Below are the code and all the weights of a small trained network. Each question names an input and a class and asks about switching units off, where a switched-off unit gives its printed mean instead of its output.

import numpy as np


def w(rows, s, z=0):
    codes = np.array(rows[::2]) - 128.0
    scale = np.full(codes.shape[1], s)
    scale[-1] = z or s
    return codes * scale


def norm(h):
    return h / np.sqrt((h * h).mean(-1, keepdims=True) + 1e-5)


def f(y):
    return np.maximum(y, 0)


def log_softmax(a):
    a = a - a.max(-1, keepdims=True)
    return a - np.log(np.exp(a).sum(-1, keepdims=True))


def net(x, mask):
    res = np.array(x, float).reshape(1, 7) / 4 @ E
    u = 0
    for l in range(3):
        y = f(norm(res) @ A[l][:, :-1].T + A[l][:, -1])
        res = res + np.where(mask[u : u + 4], y, B[l][:, -1]) @ B[l][:, :-1]
        u += 4
    return log_softmax(norm(res)[-1] @ U[:, :-1].T + U[:, -1])


A, B = {}, {}
E = w([
[214,98,194,199,42,134,229,187,65,139],'x0',
[158,190,148,123,123,51,199,89,97,71],'x1',
[77,123,62,43,108,196,156,236,101,98],'x2',
[170,8,81,181,99,95,93,64,190,187],'x3',
[138,126,249,89,247,110,151,212,16,29],'x4',
[188,124,194,64,168,121,176,42,119,104],'x5',
[125,141,103,155,56,201,139,151,190,96],'x6',
],0.013)
A[0] = w([
[184,139,205,169,81,111,251,71,139,98,1],'0.n0',
[135,124,96,23,80,213,202,105,151,156,11],'0.n1',
[72,182,45,51,110,149,139,142,167,38,41],'0.n2',
[127,148,18,224,49,46,207,186,107,143,177],'0.n3',
],0.025,0.0073)
B[0] = w([
[215,143,158,150,143,104,174,103,128,70,236],'0.n0',
[159,142,47,98,227,215,151,122,137,177,191],'0.n1',
[7,180,175,108,148,162,160,129,153,154,211],'0.n2',
[243,54,82,160,59,59,134,154,140,137,254],'0.n3',
],0.014,0.02)
A[1] = w([
[109,157,160,193,29,173,158,198,120,126,104],'1.n0',
[95,118,105,188,105,102,28,2,211,137,99],'1.n1',
[96,113,62,166,32,203,85,133,171,195,1],'1.n2',
[63,108,113,188,24,134,61,64,182,190,22],'1.n3',
],0.035,0.0047)
B[1] = w([
[113,76,144,145,239,248,197,123,146,128,189],'1.n0',
[123,196,93,230,105,82,27,123,125,248,247],'1.n1',
[55,160,68,130,126,92,44,56,153,213,252],'1.n2',
[175,90,1,113,111,143,174,58,173,213,231],'1.n3',
],0.015,0.02)
A[2] = w([
[50,137,154,66,1,153,98,186,117,104,5],'2.n0',
[114,148,116,77,116,102,132,46,128,149,159],'2.n1',
[41,208,105,112,98,126,131,183,103,106,78],'2.n2',
[88,101,124,66,145,126,99,113,110,112,2],'2.n3',
],0.048,0.0031)
B[2] = w([
[171,47,134,111,200,186,167,122,160,120,148],'2.n0',
[140,126,91,160,247,215,117,141,195,149,252],'2.n1',
[108,164,127,142,161,183,215,169,181,120,211],'2.n2',
[110,35,183,112,159,104,93,168,140,101,174],'2.n3',
],0.014,0.019)
U = w([
[68,130,147,111,180,184,154,154,151,120,207],'0',
[81,154,122,87,45,117,84,135,101,79,2],'1',
[92,76,103,93,77,150,110,179,50,134,22],'2',
[214,101,133,162,92,124,170,77,142,90,132],'3',
[107,249,206,153,150,94,127,125,50,85,119],'4',
[125,117,58,146,101,129,91,82,171,198,181],'5',
[73,80,179,87,143,98,48,155,96,104,50],'6',
],0.017,0.0074)

Each question gives the input, the list of numbers given to net, and the class t.
The units are the neurons (one row each of A and B). Each row of codes is followed by its name. A weight is (code - 128) times the scale printed after its matrix; where a second scale follows, it is the last column's (A, B and U).
mask holds one flag per neuron, layer by layer. A switched-off neuron (its flag False) gives its mean, the last column of its row in B, instead of its output. The means were averaged over made-up inputs and are rounded, as every weight is.
A unit's drop is (log p(t) with every unit on - log p(t) with that unit switched off) / (log p(t) with every unit on - log p(t) with every unit switched off).
The circuit of an input: a set's keep is (log p(t) with only the set's units on - log p(t) with every unit switched off) / (log p(t) with every unit on - log p(t) with every unit switched off). Starting from all 12 units, units are removed one at a time, each time the one whose removal leaves the highest keep (on an exact tie, the one counted first), for as long as the keep stays at least 0.8.
circuit, biggest first: the units of the circuit, biggest drop first
unit that matters most: the unit with the biggest drop
k most important neurons: the k neurons with the biggest drops, biggest first
top k neurons in layer l: the k neurons of layer l with the biggest drops, biggest first
drop of u: that unit's drop, to one decimal
input [-4,4,-8,-4,5,-8,-8], class 4: circuit, biggest first : 1.n3, 1.n2
input [-1,-4,-2,-4,-2,5,-7], class 0: unit that matters most : 0.n3
input [1,6,-6,-3,0,4,-7], class 4: 2 most important neurons : 1.n3, 0.n3
input [-4,4,-8,2,6,-3,-3], class 4: 3 most important neurons : 1.n3, 1.n2, 0.n3
input [-1,8,-8,7,4,-7,1], class 3: circuit, biggest first : 1.n2, 0.n0
input [-6,7,-1,5,7,1,-7], class 6: 2 most important neurons : 1.n3, 2.n3
input [-4,1,2,3,3,-5,-5], class 0: 2 most important neurons : 0.n3, 2.n2
input [8,0,-1,-4,8,2,2], class 3: 3 most important neurons : 0.n0, 0.n2, 1.n1
input [8,2,6,-8,-6,6,4], class 3: top 2 neurons in layer 0 : 0.n0, 0.n3
input [8,-3,-2,-7,7,-4,3], class 0: 2 most important neurons : 1.n0, 0.n3
input [5,8,7,8,-3,2,7], class 3: drop of 0.n0 : 0.2
input [2,-4,-7,-8,1,7,7], class 3: drop of 0.n0 : 0.2
input [2,6,-3,-8,7,7,7], class 4: drop of 0.n3 : 0.4
input [3,4,-2,6,-5,6,2], class 3: most important neuron : 0.n0
